Here is a tiny trained network, its code and every weight. The questions are about switching its units off for an input and a class, where a switched-off unit gives its printed mean instead of its output.

import numpy as np


def w(rows, s, z=0):
    codes = np.array(rows[::2]) - 128.0
    scale = np.full(codes.shape[1], s)
    scale[-1] = z or s
    return codes * scale


def f(y):
    return y / 2 * (1 + np.tanh(0.7978845608 * (y + 0.044715 * y**3)))


def log_softmax(a):
    a = a - a.max(-1, keepdims=True)
    return a - np.log(np.exp(a).sum(-1, keepdims=True))


def net(x, mask):
    res = np.array(x, float).reshape(1, 3) / 4 @ E
    y = f(res @ A[0][:, :-1].T + A[0][:, -1])
    res = res + np.where(mask, y, B[0][:, -1]) @ B[0][:, :-1]
    return log_softmax(res[-1] @ U[:, :-1].T + U[:, -1])


A, B = {}, {}
E = w([
[71,92,74,248,101,125,37,192,89],'x0',
[40,126,184,200,204,124,151,45,64],'x1',
[128,177,248,188,135,121,141,217,170],'x2',
],0.011)
A[0] = w([
[110,118,78,171,128,125,93,181,115,151],'n1',
[155,127,150,65,110,123,146,129,154,114],'n2',
[110,125,88,188,126,123,117,148,124,65],'n3',
[129,123,138,126,121,131,132,124,123,253],'n4',
[154,117,91,129,107,123,157,162,151,135],'n5',
[115,122,84,195,106,141,99,186,115,106],'n6',
[118,119,200,137,97,112,108,163,121,80],'n7',
[131,122,134,121,102,135,119,118,140,90],'n8',
[132,134,189,123,137,131,149,167,137,83],'n9',
[139,135,175,105,151,141,148,90,121,98],'n10',
[120,149,211,139,124,126,124,185,148,143],'n11',
[71,121,192,198,159,129,133,7,92,89],'n12',
[144,133,171,72,123,124,164,84,146,67],'n13',
[146,134,174,75,143,132,144,117,127,166],'n14',
[120,127,41,94,129,130,113,67,124,150],'n15',
[120,107,63,123,122,133,109,97,107,68],'n16',
[172,127,92,60,100,132,87,222,147,93],'n17',
[165,133,86,96,117,129,124,199,139,82],'n18',
[162,130,157,167,151,141,153,178,152,106],'n19',
[129,126,72,102,123,122,139,72,119,72],'n20',
],0.021,0.019)
B[0] = w([
[122,131,128,128,126,95,80,121,131,216],'n1',
[102,145,134,128,123,120,81,132,129,187],'n2',
[109,135,127,132,131,172,71,147,132,168],'n3',
[145,97,116,133,135,1,160,113,136,223],'n4',
[93,125,124,123,138,131,158,128,120,171],'n5',
[106,128,135,117,129,122,66,130,130,211],'n6',
[166,135,139,119,115,187,127,133,111,166],'n7',
[115,138,145,126,135,165,125,131,125,126],'n8',
[165,113,131,123,124,184,126,138,120,172],'n9',
[104,147,131,134,126,143,81,142,124,179],'n10',
[190,106,117,126,128,134,154,120,121,221],'n11',
[51,148,130,124,123,153,186,131,132,254],'n12',
[103,128,123,126,128,162,55,138,133,192],'n13',
[114,123,128,130,128,95,84,122,129,208],'n14',
[189,102,124,128,137,135,147,119,118,225],'n15',
[178,133,139,121,125,186,121,138,119,173],'n16',
[67,138,140,144,118,146,183,134,133,216],'n17',
[81,154,116,115,139,160,162,119,127,179],'n18',
[165,117,123,125,145,164,136,123,116,176],'n19',
[173,122,137,127,121,191,123,144,116,175],'n20',
],0.048,0.025)
U = w([
[62,137,122,112,142,148,183,126,108,137],'0',
[107,122,124,105,141,124,26,140,110,114],'1',
[204,90,125,104,145,178,141,128,81,128],'2',
[144,99,87,128,148,10,155,86,131,254],'3',
[166,177,136,155,109,108,142,106,160,91],'4',
[186,181,135,113,87,109,126,149,148,90],'5',
[162,161,128,147,156,147,147,137,175,95],'6',
[169,179,146,130,101,128,108,118,133,88],'7',
],0.012,0.0092)

Each question gives the input, the list of numbers given to net, and the class t.
The units are the neurons (one row each of A and B). Each row of codes is followed by its name. A weight is (code - 128) times the scale printed after its matrix; where a second scale follows, it is the last column's (A, B and U).
mask holds one flag per neuron, in row order. A switched-off neuron (its flag False) gives its mean, the last column of its row in B, instead of its output. The means were averaged over made-up inputs and are rounded, as every weight is.
A unit's drop is (log p(t) with every unit on - log p(t) with that unit switched off) / (log p(t) with every unit on - log p(t) with every unit switched off).
The circuit of an input: a set's keep is (log p(t) with only the set's units on - log p(t) with every unit switched off) / (log p(t) with every unit on - log p(t) with every unit switched off). Starting from the 12 units with the biggest drops (on a tie, the unit counted first), units are removed one at a time, each time the one whose removal leaves the highest keep (on an exact tie, the one counted first), for as long as the keep stays at least 0.8.
units of the circuit, in order: the units of the circuit, biggest drop first
most important unit: the unit with the biggest drop
top k neurons: the k neurons with the biggest drops, biggest first
drop when u is switched off: that unit's drop, to one decimal
input [-7,-1,-7], class 1: top 2 neurons -> n13, n2
input [1,-4,1], class 0: units of the circuit, in order -> n17
input [-4,6,7], class 2: top 4 neurons -> n11, n9, n17, n19
input [-8,-8,2], class 0: top 3 neurons -> n17, n18, n5
input [-2,-7,-7], class 0: top 3 neurons -> n17, n18, n11
input [-6,5,-3], class 1: top 4 neurons -> n13, n17, n10, n14
input [-4,-5,-6], class 2: top 4 neurons -> n15, n12, n20, n16
input [0,-6,6], class 0: top 3 neurons -> n17, n18, n15
input [-5,4,3], class 1: top 4 neurons -> n17, n13, n14, n10
input [-1,-5,-6], class 2: top 3 neurons -> n15, n12, n20
input [6,-3,7], class 2: top 3 neurons -> n11, n19, n7
input [-6,5,7], class 2: top 2 neurons -> n11, n9
input [3,-4,-5], class 2: top 2 neurons -> n12, n15
input [-6,2,8], class 2: units of the circuit, in order -> n11
input [5,-5,-4], class 0: top 3 neurons -> n17, n18, n13
input [-4,3,4], class 1: top 3 neurons -> n15, n17, n14
input [7,-7,-1], class 0: top 4 neurons -> n17, n18, n5, n13
input [1,-3,1], class 3: drop when n12 is switched off -> 0.9
input [0,-2,-2], class 3: drop when n12 is switched off -> 0.1
input [5,-8,5], class 0: drop when n17 is switched off -> 1.4
input [-6,1,3], class 1: drop when n4 is switched off -> 0.0
input [2,-5,-7], class 2: most important unit -> n15
